Below is a small trained network, with its code and all its weights. Each question gives an input and a target symbol and asks what happens when units are switched off, that is, made to give their printed mean instead of their output.

import numpy as np


def w(rows, s, z=0):
    codes = np.array(rows[::2]) - 128.0
    scale = np.full(codes.shape[1], s)
    scale[-1] = z or s
    return codes * scale


def f(y):
    return np.maximum(y, 0)


def softmax(a):
    e = np.exp(a - a.max(-1, keepdims=True))
    return e / e.sum(-1, keepdims=True)


def log_softmax(a):
    a = a - a.max(-1, keepdims=True)
    return a - np.log(np.exp(a).sum(-1, keepdims=True))


def net(x, mask):
    ids = ['Δαβεζηθλμξπσφψω'.index(c) for c in x.split()]
    T = len(ids)
    res = E[ids] + P[:T]
    u = 0
    for l in range(3):
        q, k, v = (res @ M[l].T for M in (Q, K, V))
        z = softmax(np.where(np.tri(T) > 0, q @ k.T / 4**0.5, -1e9)) @ v
        res = res + np.where(mask[u], z, O[l][:, -1]) @ O[l][:, :-1]
        u += 1
        y = f(res @ A[l][:, :-1].T + A[l][:, -1])
        res = res + np.where(mask[u : u + 12], y, B[l][:, -1]) @ B[l][:, :-1]
        u += 12
    return log_softmax(res[-1] @ U[:, :-1].T + U[:, -1])


Q, K, V, O, A, B = {}, {}, {}, {}, {}, {}
E = w([
[95,147,191],'Δ',
[227,73,61],'α',
[233,232,145],'β',
[80,10,100],'ε',
[115,158,195],'ζ',
[169,152,87],'η',
[96,154,184],'θ',
[97,149,188],'λ',
[171,242,67],'μ',
[77,148,27],'ξ',
[100,67,83],'π',
[71,137,183],'σ',
[110,132,209],'φ',
[121,136,207],'ψ',
[99,151,184],'ω',
],0.013)
P = w([
[68,190,253],'0',
[94,178,222],'1',
[114,168,199],'2',
[132,159,178],'3',
[148,149,157],'4',
[171,141,138],'5',
[180,134,120],'6',
[187,132,115],'7',
[165,139,145],'8',
],0.0049)
Q[0] = w([
[169,157,170],'L0H1',
[230,182,207],'L0H1',
[58,53,13],'L0H1',
[1,18,26],'L0H1',
],0.0082)
K[0] = w([
[107,131,75],'L0H1',
[211,104,2],'L0H1',
[116,187,229],'L0H1',
[104,153,243],'L0H1',
],0.009)
V[0] = w([
[140,107,124],'L0H1',
[174,170,115],'L0H1',
[95,138,254],'L0H1',
[117,154,167],'L0H1',
],0.0079)
O[0] = w([
[103,59,103,109],'L0H1',
[76,124,154,143],'L0H1',
[219,94,254,252],'L0H1',
[157,141,233,182],'L0H1',
],0.0044,0.0029)
A[0] = w([
[107,140,162,253],'L0N1',
[64,29,65,165],'L0N2',
[161,84,134,205],'L0N3',
[135,196,65,65],'L0N4',
[109,201,122,106],'L0N5',
[191,192,148,62],'L0N6',
[204,72,100,137],'L0N7',
[76,80,200,122],'L0N8',
[67,145,142,192],'L0N9',
[153,2,136,144],'L0N10',
[152,183,83,116],'L0N11',
[118,40,158,95],'L0N12',
],0.0086,0.0055)
B[0] = w([
[74,170,173,254],'L0N1',
[160,103,255,145],'L0N2',
[85,160,136,187],'L0N3',
[198,133,177,138],'L0N4',
[154,81,175,144],'L0N5',
[190,142,170,151],'L0N6',
[107,141,107,153],'L0N7',
[127,164,160,200],'L0N8',
[108,149,174,190],'L0N9',
[141,49,185,158],'L0N10',
[178,158,140,144],'L0N11',
[98,76,155,143],'L0N12',
],0.0087,0.0073)
Q[1] = w([
[82,82,2],'L1H1',
[112,9,17],'L1H1',
[106,125,240],'L1H1',
[115,116,4],'L1H1',
],0.0087)
K[1] = w([
[54,238,254],'L1H1',
[8,190,234],'L1H1',
[210,13,123],'L1H1',
[78,216,192],'L1H1',
],0.0056)
V[1] = w([
[3,100,101],'L1H1',
[52,87,208],'L1H1',
[197,28,153],'L1H1',
[92,86,141],'L1H1',
],0.0049)
O[1] = w([
[70,109,120,30],'L1H1',
[74,2,118,254],'L1H1',
[144,64,236,142],'L1H1',
[116,81,162,125],'L1H1',
],0.0064,0.0042)
A[1] = w([
[125,166,2,169],'L1N1',
[26,120,118,254],'L1N2',
[111,172,59,175],'L1N3',
[158,212,125,200],'L1N4',
[110,97,88,66],'L1N5',
[164,97,179,103],'L1N6',
[100,47,102,88],'L1N7',
[152,109,86,137],'L1N8',
[150,82,78,197],'L1N9',
[150,224,178,9],'L1N10',
[199,205,162,95],'L1N11',
[122,155,111,227],'L1N12',
],0.008,0.0058)
B[1] = w([
[26,129,153,136],'L1N1',
[73,62,28,254],'L1N2',
[55,134,174,139],'L1N3',
[106,209,78,225],'L1N4',
[117,138,129,128],'L1N5',
[129,140,226,195],'L1N6',
[118,143,210,150],'L1N7',
[110,170,167,133],'L1N8',
[111,255,99,142],'L1N9',
[197,215,90,210],'L1N10',
[159,187,172,207],'L1N11',
[41,157,92,187],'L1N12',
],0.0067,0.0077)
Q[2] = w([
[93,115,126],'L2H1',
[177,168,80],'L2H1',
[254,96,168],'L2H1',
[87,85,73],'L2H1',
],0.0082)
K[2] = w([
[135,96,113],'L2H1',
[104,147,77],'L2H1',
[39,219,184],'L2H1',
[112,2,9],'L2H1',
],0.0074)
V[2] = w([
[253,242,40],'L2H1',
[55,188,115],'L2H1',
[232,117,20],'L2H1',
[248,65,74],'L2H1',
],0.0059)
O[2] = w([
[45,192,165,95],'L2H1',
[77,178,82,166],'L2H1',
[93,153,220,3],'L2H1',
[170,102,254,18],'L2H1',
],0.0064,0.012)
A[2] = w([
[179,84,124,58],'L2N1',
[98,165,1,112],'L2N2',
[7,101,64,134],'L2N3',
[71,102,40,144],'L2N4',
[136,71,157,75],'L2N5',
[72,50,244,25],'L2N6',
[144,214,190,202],'L2N7',
[131,124,139,102],'L2N8',
[186,201,165,30],'L2N9',
[226,180,140,254],'L2N10',
[104,48,19,189],'L2N11',
[189,117,85,72],'L2N12',
],0.0068,0.0094)
B[2] = w([
[178,201,66,150],'L2N1',
[159,169,141,227],'L2N2',
[182,143,170,211],'L2N3',
[218,121,173,207],'L2N4',
[113,156,68,146],'L2N5',
[185,206,35,143],'L2N6',
[103,85,100,252],'L2N7',
[112,124,142,128],'L2N8',
[143,93,254,165],'L2N9',
[41,59,42,218],'L2N10',
[136,125,213,251],'L2N11',
[133,161,97,145],'L2N12',
],0.0085,0.012)
U = w([
[78,58,129,168],'Δ',
[124,122,125,169],'α',
[55,54,88,254],'β',
[120,64,198,171],'ε',
[123,131,108,116],'ζ',
[89,104,185,131],'η',
[109,105,113,181],'θ',
[124,133,107,121],'λ',
[181,175,161,159],'μ',
[149,122,203,88],'ξ',
[123,126,121,128],'π',
[149,96,100,81],'σ',
[70,103,10,143],'φ',
[153,196,41,65],'ψ',
[101,168,96,44],'ω',
],0.012,0.0063)

Each question gives the input, a string of symbols that net reads in full, and the target symbol t.
The units are the heads (4 rows each of Q, K, V and O) and the neurons (one row each of A and B). Each row of codes is followed by its name. A weight is (code - 128) times the scale printed after its matrix; where a second scale follows, it is the last column's (O, A, B and U).
mask holds one flag per unit, layer by layer, with each layer's heads first. A switched-off unit (its flag False) gives its mean, the last column of its rows in O or B, instead of its output. The means were averaged over made-up inputs and are rounded, as every weight is.
A unit's drop is (log p(t) with every unit on - log p(t) with that unit switched off) / (log p(t) with every unit on - log p(t) with every unit switched off).
unit that matters most: the unit with the biggest drop
top k neurons: the k neurons with the biggest drops, biggest first
k most important neurons of layer l: the k neurons of layer l with the biggest drops, biggest first
input η π φ μ φ φ, target ω: 2 most important neurons of layer 2 : L2N11, L2N4
input π λ ζ ψ, target ε: unit that matters most : L1H1
input ε ε Δ β ζ ζ σ φ, target η: top 4 neurons : L0N8, L0N2, L0N9, L0N3
input ψ β η η ψ, target ψ: 3 most important neurons of layer 0 : L0N10, L0N2, L0N4
input λ β ψ ψ, target η: top 4 neurons : L2N9, L0N6, L1N10, L1N11
input π ε π ζ ψ ξ ψ μ, target ω: top 4 neurons : L0N4, L2N9, L1N4, L2N10
input φ φ π ζ φ ψ ξ β, target η: top 2 neurons : L2N9, L0N4
input ξ ζ Δ η ξ ε Δ, target σ: 2 most important neurons of layer 1 : L1N4, L1N10
input μ ω ψ θ ζ ζ, target ω: 2 most important neurons of layer 2 : L2N11, L2N4
input ψ ζ ξ η, target ψ: 2 most important neurons of layer 1 : L1N2, L1N4
input ζ Δ ξ ζ θ ψ ε ε φ, target σ: top 3 neurons : L0N10, L2N1, L0N2
input ψ ξ ξ ε ζ θ ω ψ φ, target σ: 3 most important neurons of layer 0 : L0N10, L0N12, L0N2
input η φ ε ξ φ ε β Δ β, target η: top 3 neurons : L2N9, L2N10, L0N6
input σ ω λ φ ζ, target φ: most important neuron of layer 0 : L0N6
input ε σ α, target σ: top 2 neurons : L2N11, L0N10
input φ ψ ξ φ ψ ψ φ ε λ, target σ: top 3 neurons : L0N10, L2N1, L0N2
input ε θ ζ θ, target σ: top 4 neurons : L0N2, L0N10, L2N1, L0N12
input β ε ω ω, target σ: 2 most important neurons of layer 2 : L2N11, L2N1
input β φ φ θ ψ, target η: top 4 neurons : L0N6, L2N9, L1N10, L1N11
input ε φ ζ, target σ: 3 most important neurons of layer 0 : L0N2, L0N10, L0N12
input ε π λ ζ ξ ξ Δ, target μ: unit that matters most : L0H1
input μ Δ β ξ σ ξ ζ, target μ: 3 most important neurons of layer 2 : L2N10, L2N3, L2N4
input ζ π ψ ζ ζ ζ μ Δ φ, target ω: 3 most important neurons of layer 0 : L0N4, L0N10, L0N2
input π σ Δ ψ π π ζ ζ ε, target σ: top 2 neurons : L0N10, L2N6
input ε ζ ξ ω, target μ: 2 most important neurons of layer 2 : L2N11, L2N4
input Δ ω θ ζ, target φ: top 3 neurons : L0N6, L2N11, L2N10
input μ θ η φ π, target ε: unit that matters most : L2N10
